Below are the code and all the weights of a small trained network. Each question names an input and a class and asks about switching units off, where a switched-off unit gives its printed mean instead of its output.

import numpy as np


def w(rows, s, z=0):
    codes = np.array(rows[::2]) - 128.0
    scale = np.full(codes.shape[1], s)
    scale[-1] = z or s
    return codes * scale


def norm(h):
    return h / np.sqrt((h * h).mean(-1, keepdims=True) + 1e-5)


def f(y):
    return y / 2 * (1 + np.tanh(0.7978845608 * (y + 0.044715 * y**3)))


def log_softmax(a):
    a = a - a.max(-1, keepdims=True)
    return a - np.log(np.exp(a).sum(-1, keepdims=True))


def net(x, mask):
    res = np.array(x, float).reshape(1, 4) / 4 @ E
    u = 0
    for l in range(4):
        y = f(norm(res) @ A[l][:, :-1].T + A[l][:, -1])
        res = res + np.where(mask[u : u + 3], y, B[l][:, -1]) @ B[l][:, :-1]
        u += 3
    return log_softmax(norm(res)[-1] @ U[:, :-1].T + U[:, -1])


A, B = {}, {}
E = w([
[141,101,178,15],'x0',
[15,255,61,76],'x1',
[127,133,127,127],'x2',
[229,99,35,104],'x3',
],0.0041)
A[0] = w([
[83,193,246,143,2],'0.n0',
[51,179,167,124,156],'0.n1',
[76,150,163,151,116],'0.n2',
],0.011,0.0041)
B[0] = w([
[36,87,215,177,209],'0.n0',
[74,243,77,75,253],'0.n1',
[166,2,86,153,181],'0.n2',
],0.0064,0.0045)
A[1] = w([
[172,172,100,123,68],'1.n0',
[139,144,211,11,29],'1.n1',
[143,97,130,148,250],'1.n2',
],0.012,0.0018)
B[1] = w([
[140,31,176,85,185],'1.n0',
[212,116,74,225,255],'1.n1',
[56,246,147,65,206],'1.n2',
],0.011,0.0029)
A[2] = w([
[106,143,174,179,64],'2.n0',
[96,143,72,213,138],'2.n1',
[64,1,161,194,1],'2.n2',
],0.0098,0.0036)
B[2] = w([
[167,109,105,82,166],'2.n0',
[252,104,107,175,254],'2.n1',
[105,92,54,142,173],'2.n2',
],0.013,0.0028)
A[3] = w([
[215,137,159,48,178],'3.n0',
[163,118,255,157,163],'3.n1',
[41,138,154,106,254],'3.n2',
],0.015,0.0041)
B[3] = w([
[50,68,106,207,254],'3.n0',
[178,239,3,22,177],'3.n1',
[187,13,85,122,225],'3.n2',
],0.0064,0.0072)
U = w([
[144,107,81,152,212],'0',
[220,156,152,202,190],'1',
[47,44,137,174,121],'2',
[77,180,48,31,112],'3',
[151,127,171,100,82],'4',
[83,194,251,63,10],'5',
[126,196,212,69,2],'6',
],0.012,0.006)

Each question gives the input, the list of numbers given to net, and the class t.
The units are the neurons (one row each of A and B). Each row of codes is followed by its name. A weight is (code - 128) times the scale printed after its matrix; where a second scale follows, it is the last column's (A, B and U).
mask holds one flag per neuron, layer by layer. A switched-off neuron (its flag False) gives its mean, the last column of its row in B, instead of its output. The means were averaged over made-up inputs and are rounded, as every weight is.
A unit's drop is (log p(t) with every unit on - log p(t) with that unit switched off) / (log p(t) with every unit on - log p(t) with every unit switched off).
The circuit of an input: a set's keep is (log p(t) with only the set's units on - log p(t) with every unit switched off) / (log p(t) with every unit on - log p(t) with every unit switched off). Starting from all 12 units, units are removed one at a time, each time the one whose removal leaves the highest keep (on an exact tie, the one counted first), for as long as the keep stays at least 0.8.
circuit, biggest first: the units of the circuit, biggest drop first
unit that matters most: the unit with the biggest drop
top k neurons: the k neurons with the biggest drops, biggest first
top k neurons in layer l: the k neurons of layer l with the biggest drops, biggest first
input [-2,7,-7,8], class 2: top 2 neurons => [1.n0, 0.n1]
input [-8,4,6,-5], class 1: circuit, biggest first => [2.n1]
input [3,-4,-1,4], class 2: circuit, biggest first => [3.n0, 2.n1]
input [7,1,-2,5], class 1: top 2 neurons => [1.n1, 0.n2]
input [8,4,-5,8], class 1: top 2 neurons => [1.n1, 0.n2]
input [0,2,5,8], class 2: top 2 neurons => [3.n0, 1.n0]
input [4,-5,-2,-4], class 3: top 2 neurons => [3.n1, 0.n1]
input [5,-8,1,-5], class 3: top 4 neurons => [3.n1, 0.n1, 1.n2, 2.n1]
input [-3,-7,1,-3], class 3: circuit, biggest first => [3.n1, 1.n1]
input [-8,5,3,-7], class 1: top 2 neurons => [2.n1, 1.n2]
input [7,4,-2,-7], class 1: top 2 neurons in layer 3 => [3.n0, 3.n1]
input [-7,6,5,-2], class 1: top 2 neurons => [2.n1, 1.n2]
input [5,-2,-2,7], class 2: top 2 neurons => [3.n0, 2.n1]
input [2,-7,5,0], class 3: top neuron => [3.n1]
input [8,-6,2,-7], class 1: top 2 neurons in layer 1 => [1.n1, 1.n0]
input [6,-7,5,-6], class 3: top 2 neurons in layer 0 => [0.n1, 0.n2]
input [-5,-2,-2,8], class 2: top 2 neurons in layer 0 => [0.n0, 0.n2]
input [2,-6,0,4], class 3: top 2 neurons in layer 3 => [3.n1, 3.n2]
input [-2,-5,0,3], class 3: top 2 neurons in layer 2 => [2.n2, 2.n0]
input [0,-4,3,-2], class 3: unit that matters most => 0.n1
